Here is a tiny trained network, its code and every weight. The questions are about switching its units off for an input and a target symbol, where a switched-off unit gives its printed mean instead of its output.

import numpy as np


def w(rows, s, z=0):
    codes = np.array(rows[::2]) - 128.0
    scale = np.full(codes.shape[1], s)
    scale[-1] = z or s
    return codes * scale


def norm(h):
    return h / np.sqrt((h * h).mean(-1, keepdims=True) + 1e-5)


def f(y):
    return y / 2 * (1 + np.tanh(0.7978845608 * (y + 0.044715 * y**3)))


def softmax(a):
    e = np.exp(a - a.max(-1, keepdims=True))
    return e / e.sum(-1, keepdims=True)


def log_softmax(a):
    a = a - a.max(-1, keepdims=True)
    return a - np.log(np.exp(a).sum(-1, keepdims=True))


def net(x, mask):
    ids = ['ΘΦΨβμστ'.index(c) for c in x.split()]
    T = len(ids)
    res = E[ids] + P[:T]
    u = 0
    for l in range(2):
        r = norm(res)
        for j in range(3):
            rows = slice(4 * j, 4 * j + 4)
            q, k, v = (r @ M[l][rows].T for M in (Q, K, V))
            z = softmax(np.where(np.tri(T) > 0, q @ k.T / 4**0.5, -1e9)) @ v
            o = O[l][rows]
            res = res + np.where(mask[u + j], z, o[:, -1]) @ o[:, :-1]
        u += 3
        y = f(norm(res) @ A[l][:, :-1].T + A[l][:, -1])
        res = res + np.where(mask[u : u + 16], y, B[l][:, -1]) @ B[l][:, :-1]
        u += 16
    return log_softmax(norm(res)[-1] @ U[:, :-1].T + U[:, -1])


Q, K, V, O, A, B = {}, {}, {}, {}, {}, {}
E = w([
[51,197,83,109],'Θ',
[126,169,103,144],'Φ',
[68,123,202,182],'Ψ',
[127,146,117,107],'β',
[138,159,96,96],'μ',
[138,131,99,108],'σ',
[250,192,70,139],'τ',
],0.021)
P = w([
[83,140,119,160],'0',
[53,152,3,192],'1',
[58,121,10,170],'2',
[85,96,2,135],'3',
[233,149,108,60],'4',
[241,143,113,78],'5',
[194,111,113,104],'6',
[167,65,77,124],'7',
[170,59,94,146],'8',
],0.0045)
Q[0] = w([
[65,170,137,36],'L0H1',
[5,254,80,123],'L0H1',
[179,165,194,117],'L0H1',
[118,84,159,75],'L0H1',
[89,66,148,181],'L0H2',
[146,252,153,251],'L0H2',
[207,135,55,14],'L0H2',
[21,179,60,181],'L0H2',
[45,149,146,186],'L0H3',
[93,2,104,133],'L0H3',
[96,190,42,178],'L0H3',
[83,247,10,129],'L0H3',
],0.0087)
K[0] = w([
[57,57,79,147],'L0H1',
[134,153,125,51],'L0H1',
[104,130,69,251],'L0H1',
[86,114,206,166],'L0H1',
[95,15,177,150],'L0H2',
[76,169,142,205],'L0H2',
[199,137,84,146],'L0H2',
[48,177,40,121],'L0H2',
[112,174,148,79],'L0H3',
[33,101,144,102],'L0H3',
[180,149,160,80],'L0H3',
[230,148,110,70],'L0H3',
],0.011)
V[0] = w([
[166,164,91,182],'L0H1',
[96,137,93,1],'L0H1',
[166,198,107,190],'L0H1',
[63,110,96,148],'L0H1',
[154,122,133,86],'L0H2',
[115,111,113,66],'L0H2',
[108,169,173,151],'L0H2',
[154,110,108,120],'L0H2',
[215,103,160,159],'L0H3',
[130,80,69,204],'L0H3',
[254,127,126,86],'L0H3',
[129,24,161,228],'L0H3',
],0.009)
O[0] = w([
[161,93,115,119,185],'L0H1',
[49,148,63,105,197],'L0H1',
[157,79,115,101,193],'L0H1',
[82,147,139,225,137],'L0H1',
[105,196,207,125,126],'L0H2',
[80,181,134,221,129],'L0H2',
[204,121,93,62,113],'L0H2',
[108,153,142,110,138],'L0H2',
[152,208,171,3,119],'L0H3',
[85,117,209,124,134],'L0H3',
[132,103,113,19,202],'L0H3',
[83,201,185,112,2],'L0H3',
],0.006,0.0094)
A[0] = w([
[147,69,26,121,88],'L0N1',
[109,111,156,100,38],'L0N2',
[129,95,151,22,48],'L0N3',
[153,59,134,126,2],'L0N4',
[108,117,113,163,113],'L0N5',
[168,95,222,158,40],'L0N6',
[76,134,155,71,81],'L0N7',
[121,245,124,71,104],'L0N8',
[90,110,147,85,34],'L0N9',
[194,216,172,131,101],'L0N10',
[138,18,154,161,9],'L0N11',
[146,140,102,140,162],'L0N12',
[105,136,73,135,151],'L0N13',
[130,78,216,129,51],'L0N14',
[104,45,158,146,108],'L0N15',
[138,151,119,49,95],'L0N16',
],0.011,0.0037)
B[0] = w([
[112,116,242,124,248],'L0N1',
[102,99,94,176,115],'L0N2',
[56,180,224,158,155],'L0N3',
[251,53,60,167,121],'L0N4',
[77,104,127,92,136],'L0N5',
[228,63,138,61,132],'L0N6',
[121,183,116,227,123],'L0N7',
[11,11,41,142,147],'L0N8',
[97,143,90,227,119],'L0N9',
[58,160,239,131,130],'L0N10',
[203,33,6,65,131],'L0N11',
[117,191,247,44,155],'L0N12',
[146,48,209,148,178],'L0N13',
[144,31,120,66,129],'L0N14',
[139,27,60,99,133],'L0N15',
[1,62,164,111,170],'L0N16',
],0.0052,0.011)
Q[1] = w([
[155,48,46,74],'L1H1',
[206,105,94,85],'L1H1',
[146,142,234,74],'L1H1',
[141,57,84,75],'L1H1',
[110,206,120,158],'L1H2',
[110,85,226,92],'L1H2',
[143,121,170,138],'L1H2',
[129,100,122,57],'L1H2',
[129,172,110,155],'L1H3',
[149,65,155,55],'L1H3',
[191,89,2,156],'L1H3',
[109,196,28,239],'L1H3',
],0.012)
K[1] = w([
[224,178,123,68],'L1H1',
[177,204,73,166],'L1H1',
[92,177,81,114],'L1H1',
[172,229,169,77],'L1H1',
[146,38,73,191],'L1H2',
[171,206,103,64],'L1H2',
[160,115,132,98],'L1H2',
[100,209,75,108],'L1H2',
[178,117,50,129],'L1H3',
[63,124,138,86],'L1H3',
[171,201,182,104],'L1H3',
[250,131,164,177],'L1H3',
],0.013)
V[1] = w([
[181,57,152,114],'L1H1',
[105,200,159,149],'L1H1',
[186,173,50,140],'L1H1',
[229,125,191,121],'L1H1',
[102,125,110,219],'L1H2',
[78,165,97,62],'L1H2',
[79,10,151,89],'L1H2',
[76,45,113,180],'L1H2',
[167,243,111,140],'L1H3',
[61,84,73,106],'L1H3',
[67,150,210,152],'L1H3',
[225,169,71,157],'L1H3',
],0.011)
O[1] = w([
[178,218,159,50,191],'L1H1',
[42,136,134,159,70],'L1H1',
[47,65,147,32,140],'L1H1',
[97,167,196,71,180],'L1H1',
[15,117,175,93,77],'L1H2',
[95,56,81,169,145],'L1H2',
[125,212,61,56,197],'L1H2',
[86,182,122,59,133],'L1H2',
[36,104,149,103,8],'L1H3',
[180,62,97,194,225],'L1H3',
[77,133,163,192,136],'L1H3',
[130,52,174,1,24],'L1H3',
],0.009,0.011)
A[1] = w([
[172,63,173,191,155],'L1N1',
[252,145,144,134,98],'L1N2',
[91,122,85,161,156],'L1N3',
[144,106,201,141,216],'L1N4',
[173,95,155,99,115],'L1N5',
[127,130,88,168,229],'L1N6',
[151,158,136,128,5],'L1N7',
[121,60,119,85,78],'L1N8',
[146,144,127,74,2],'L1N9',
[205,122,144,84,137],'L1N10',
[223,159,148,130,66],'L1N11',
[115,159,176,110,210],'L1N12',
[137,173,172,131,98],'L1N13',
[151,125,116,180,149],'L1N14',
[184,175,138,163,100],'L1N15',
[117,144,102,74,70],'L1N16',
],0.015,0.0042)
B[1] = w([
[223,127,168,83,173],'L1N1',
[119,35,190,160,250],'L1N2',
[33,103,223,86,144],'L1N3',
[214,244,178,210,136],'L1N4',
[157,87,121,229,147],'L1N5',
[89,109,219,87,189],'L1N6',
[146,100,105,139,128],'L1N7',
[156,197,16,214,127],'L1N8',
[39,108,205,117,139],'L1N9',
[121,64,207,173,195],'L1N10',
[75,4,178,147,209],'L1N11',
[254,185,140,81,137],'L1N12',
[250,152,122,108,132],'L1N13',
[148,74,206,135,178],'L1N14',
[135,43,118,195,194],'L1N15',
[34,195,164,62,141],'L1N16',
],0.0068,0.014)
U = w([
[124,125,66,110,217],'Θ',
[142,134,169,160,2],'Φ',
[232,111,11,127,88],'Ψ',
[149,191,74,254,136],'β',
[58,111,162,181,54],'μ',
[189,246,182,201,214],'σ',
[203,162,202,60,135],'τ',
],0.013,0.0022)

Each question gives the input, a string of symbols that net reads in full, and the target symbol t.
The units are the heads (4 rows each of Q, K, V and O) and the neurons (one row each of A and B). Each row of codes is followed by its name. A weight is (code - 128) times the scale printed after its matrix; where a second scale follows, it is the last column's (O, A, B and U).
mask holds one flag per unit, layer by layer, with each layer's heads first. A switched-off unit (its flag False) gives its mean, the last column of its rows in O or B, instead of its output. The means were averaged over made-up inputs and are rounded, as every weight is.
A unit's drop is (log p(t) with every unit on - log p(t) with that unit switched off) / (log p(t) with every unit on - log p(t) with every unit switched off).
The circuit of an input: a set's keep is (log p(t) with only the set's units on - log p(t) with every unit switched off) / (log p(t) with every unit on - log p(t) with every unit switched off). Starting from the 12 units with the biggest drops (on a tie, the unit counted first), units are removed one at a time, each time the one whose removal leaves the highest keep (on an exact tie, the one counted first), for as long as the keep stays at least 0.8.
circuit, biggest first: the units of the circuit, biggest drop first
unit that matters most: the unit with the biggest drop
top k neurons: the k neurons with the biggest drops, biggest first
k most important neurons of layer l: the k neurons of layer l with the biggest drops, biggest first
heads that matter: for each layer, one digit per head in row order, 1 if its drop is at least 0.15 and else 0, layers parted by /
input Φ τ β β, target β: heads that matter : 001 / 101
input Ψ Θ β σ σ μ μ, target β: circuit, biggest first : L0H2, L1H1, L0H1
input μ μ μ, target Ψ: heads that matter : 101 / 110
input Θ μ Ψ σ, target μ: most important neuron of layer 1 : L1N3
input μ μ σ μ Θ, target Ψ: top 4 neurons : L0N3, L0N16, L0N1, L0N13
input τ Φ μ, target μ: 2 most important neurons of layer 0 : L0N3, L0N8
input β β Φ μ, target Θ: top 2 neurons : L0N16, L1N1
input σ μ Φ, target β: heads that matter : 110 / 110
input σ μ β Ψ Φ μ Θ, target σ: top 3 neurons : L0N1, L0N13, L0N11
input β σ σ, target Θ: top 3 neurons : L0N16, L0N3, L1N2
input μ μ σ, target Ψ: heads that matter : 101 / 110
input β β σ μ, target Θ: heads that matter : 111 / 111
input Φ Φ Ψ, target τ: top 2 neurons : L0N1, L0N16
input μ σ β, target Ψ: circuit, biggest first : L1H2
input β Φ μ Φ, target Θ: heads that matter : 101 / 111
input σ μ τ β σ β Φ σ Ψ, target Ψ: heads that matter : 010 / 000
input σ Φ Ψ, target β: circuit, biggest first : L1H1, L1H2
input μ Ψ Φ, target Ψ: heads that matter : 111 / 110
input Θ Φ μ Φ, target μ: top 4 neurons : L1N3, L0N5, L0N11, L0N6
input Φ β Ψ τ μ β β σ β, target σ: 2 most important neurons of layer 0 : L0N3, L0N16
input Φ μ β, target τ: unit that matters most : L0H3
input Θ μ μ μ, target μ: top 2 neurons : L1N3, L0N16
input β μ μ Φ τ, target τ: heads that matter : 000 / 010
input μ μ μ μ μ μ Θ, target Ψ: heads that matter : 001 / 101
input Ψ Φ Θ Ψ, target σ: top 3 neurons : L0N6, L0N16, L0N8
input Φ Ψ μ, target τ: heads that matter : 011 / 010
input Ψ μ μ Θ σ μ β Θ, target β: top neuron : L0N1
input Ψ Θ Ψ, target σ: heads that matter : 111 / 011
